Below are the code and all the weights of a small trained network. Each question names an input and a class and asks about switching units off, where a switched-off unit gives its printed mean instead of its output.

import numpy as np


def w(rows, s, z=0):
    codes = np.array(rows[::2]) - 128.0
    scale = np.full(codes.shape[1], s)
    scale[-1] = z or s
    return codes * scale


def f(y):
    return np.maximum(y, 0)


def log_softmax(a):
    a = a - a.max(-1, keepdims=True)
    return a - np.log(np.exp(a).sum(-1, keepdims=True))


def net(x, mask):
    res = np.array(x, float).reshape(1, 7) / 4 @ E
    y = f(res @ A[0][:, :-1].T + A[0][:, -1])
    res = res + np.where(mask, y, B[0][:, -1]) @ B[0][:, :-1]
    return log_softmax(res[-1] @ U[:, :-1].T + U[:, -1])


A, B = {}, {}
E = w([
[201,87,66,216,201,185,100,24,137,179,117,69],'x0',
[218,93,101,54,62,165,124,141,111,154,190,112],'x1',
[65,213,211,104,136,117,112,103,162,14,58,47],'x2',
[204,186,111,62,18,57,137,85,65,171,105,61],'x3',
[138,168,185,188,25,180,161,171,2,100,89,52],'x4',
[91,112,245,132,160,130,119,59,160,154,84,111],'x5',
[174,195,47,153,117,29,145,95,86,172,48,122],'x6',
],0.0057)
A[0] = w([
[113,167,148,101,61,50,132,163,84,129,82,131,202],'N1',
[209,110,84,110,89,136,124,109,101,190,136,139,156],'N2',
[100,145,154,86,127,84,131,124,159,99,128,128,198],'N3',
[123,156,141,132,121,147,129,133,109,95,106,105,204],'N4',
[103,137,142,125,153,104,128,90,149,131,134,115,183],'N5',
[117,162,43,130,120,151,141,168,136,61,139,86,154],'N6',
[90,87,127,145,132,199,120,252,123,115,203,198,121],'N7',
[169,128,44,147,128,145,128,125,104,133,133,115,252],'N8',
[186,116,103,80,84,148,123,117,128,145,181,118,128],'N9',
[132,136,220,175,96,170,134,129,77,107,81,90,145],'N10',
[137,123,97,164,128,97,128,99,119,191,124,162,107],'N11',
[125,121,102,184,141,113,124,110,110,175,112,144,182],'N12',
[129,111,126,139,111,147,128,164,104,145,149,153,204],'N13',
[86,91,202,117,205,155,131,103,229,122,150,162,161],'N14',
[98,137,215,181,101,172,122,127,98,104,104,67,161],'N15',
[181,113,78,156,135,117,125,112,109,185,112,150,136],'N16',
[115,147,140,114,107,69,131,131,131,141,97,142,134],'N17',
[111,129,164,127,124,130,131,114,118,128,118,116,161],'N18',
[186,122,111,83,79,145,121,116,116,143,177,92,122],'N19',
[114,102,99,187,200,128,122,46,165,152,143,120,186],'N20',
],0.011,0.0027)
B[0] = w([
[103,192,134,62,135,42,123,131,103,74,100,143,221],'N1',
[145,102,95,88,136,94,171,120,89,192,151,75,210],'N2',
[77,171,92,100,102,165,124,150,155,97,112,147,180],'N3',
[117,130,161,151,127,131,105,126,130,86,137,110,180],'N4',
[117,130,124,94,136,175,108,145,137,134,118,117,163],'N5',
[174,102,131,173,102,98,57,116,150,82,167,135,182],'N6',
[98,91,157,185,97,140,210,167,144,138,165,250,248],'N7',
[194,118,94,186,96,104,95,133,118,102,162,91,204],'N8',
[84,96,93,93,93,132,146,126,136,154,184,85,191],'N9',
[93,126,208,147,150,156,134,123,99,111,121,60,223],'N10',
[162,149,110,134,152,135,144,118,94,145,66,131,171],'N11',
[178,142,139,163,141,118,143,133,112,131,92,154,174],'N12',
[113,119,138,131,127,104,183,119,118,131,145,137,175],'N13',
[141,89,163,66,181,151,37,71,181,189,128,172,240],'N14',
[96,128,223,162,123,175,147,119,113,109,127,79,228],'N15',
[171,140,90,163,156,126,168,119,92,154,85,107,190],'N16',
[117,164,132,84,131,121,143,148,130,108,100,154,166],'N17',
[100,125,136,144,143,140,113,132,137,111,136,118,160],'N18',
[93,81,103,95,117,119,141,130,130,142,187,69,193],'N19',
[144,161,62,165,129,231,145,142,156,155,66,119,209],'N20',
],0.019,0.012)
U = w([
[166,179,111,112,150,48,174,130,57,145,80,121,2],'0',
[122,85,71,82,74,94,175,124,95,183,206,54,178],'1',
[69,215,108,41,96,85,94,181,156,66,105,158,105],'2',
[185,135,97,189,71,76,45,147,126,52,180,110,212],'3',
[63,146,251,171,144,181,135,107,93,88,115,50,222],'4',
[102,108,131,76,192,201,34,64,225,185,116,175,110],'5',
[97,86,154,181,103,137,199,208,158,147,174,253,181],'6',
[194,156,58,205,158,179,161,123,117,173,67,107,15],'7',
],0.0058,0.00078)

Each question gives the input, the list of numbers given to net, and the class t.
The units are the neurons (one row each of A and B). Each row of codes is followed by its name. A weight is (code - 128) times the scale printed after its matrix; where a second scale follows, it is the last column's (A, B and U).
mask holds one flag per neuron, in row order. A switched-off neuron (its flag False) gives its mean, the last column of its row in B, instead of its output. The means were averaged over made-up inputs and are rounded, as every weight is.
A unit's drop is (log p(t) with every unit on - log p(t) with that unit switched off) / (log p(t) with every unit on - log p(t) with every unit switched off).
The circuit of an input: a set's keep is (log p(t) with only the set's units on - log p(t) with every unit switched off) / (log p(t) with every unit on - log p(t) with every unit switched off). Starting from the 12 units with the biggest drops (on a tie, the unit counted first), units are removed one at a time, each time the one whose removal leaves the highest keep (on an exact tie, the one counted first), for as long as the keep stays at least 0.8.
circuit, biggest first: the units of the circuit, biggest drop first
k most important neurons: the k neurons with the biggest drops, biggest first
drop of u: that unit's drop, to one decimal
input [-2,-3,-8,6,3,0,5], class 0: circuit, biggest first	[N1]
input [-5,4,1,5,1,-1,-8], class 6: 3 most important neurons	[N7, N2, N8]
input [3,8,-6,-7,5,1,4], class 1: 2 most important neurons	[N2, N9]
input [-4,-8,0,-5,-5,-8,7], class 2: circuit, biggest first	[N17, N15]
input [-5,8,-4,-4,-2,-1,4], class 1: 3 most important neurons	[N2, N9, N19]
input [-3,0,0,6,-7,3,-2], class 5: circuit, biggest first	[N14, N8]
input [6,1,0,2,-5,-6,1], class 7: 2 most important neurons	[N20, N16]
input [-3,-5,1,7,-2,-8,6], class 2: 2 most important neurons	[N1, N17]
input [8,6,1,5,-7,3,4], class 7: 3 most important neurons	[N20, N16, N11]
input [3,0,3,-1,5,-8,0], class 3: 2 most important neurons	[N6, N8]
input [-5,-4,7,1,-1,-2,-3], class 2: 2 most important neurons	[N3, N1]
input [3,-3,-2,5,-7,-5,-8], class 5: 2 most important neurons	[N14, N20]
input [2,-1,-7,-2,8,-5,-5], class 6: drop of N7	4.0
input [-2,2,7,8,5,-6,4], class 2: drop of N1	2.1
input [6,1,-6,-4,6,7,0], class 7: circuit, biggest first	[N20]
input [6,-1,3,-5,-8,-8,3], class 7: drop of N20	0.2
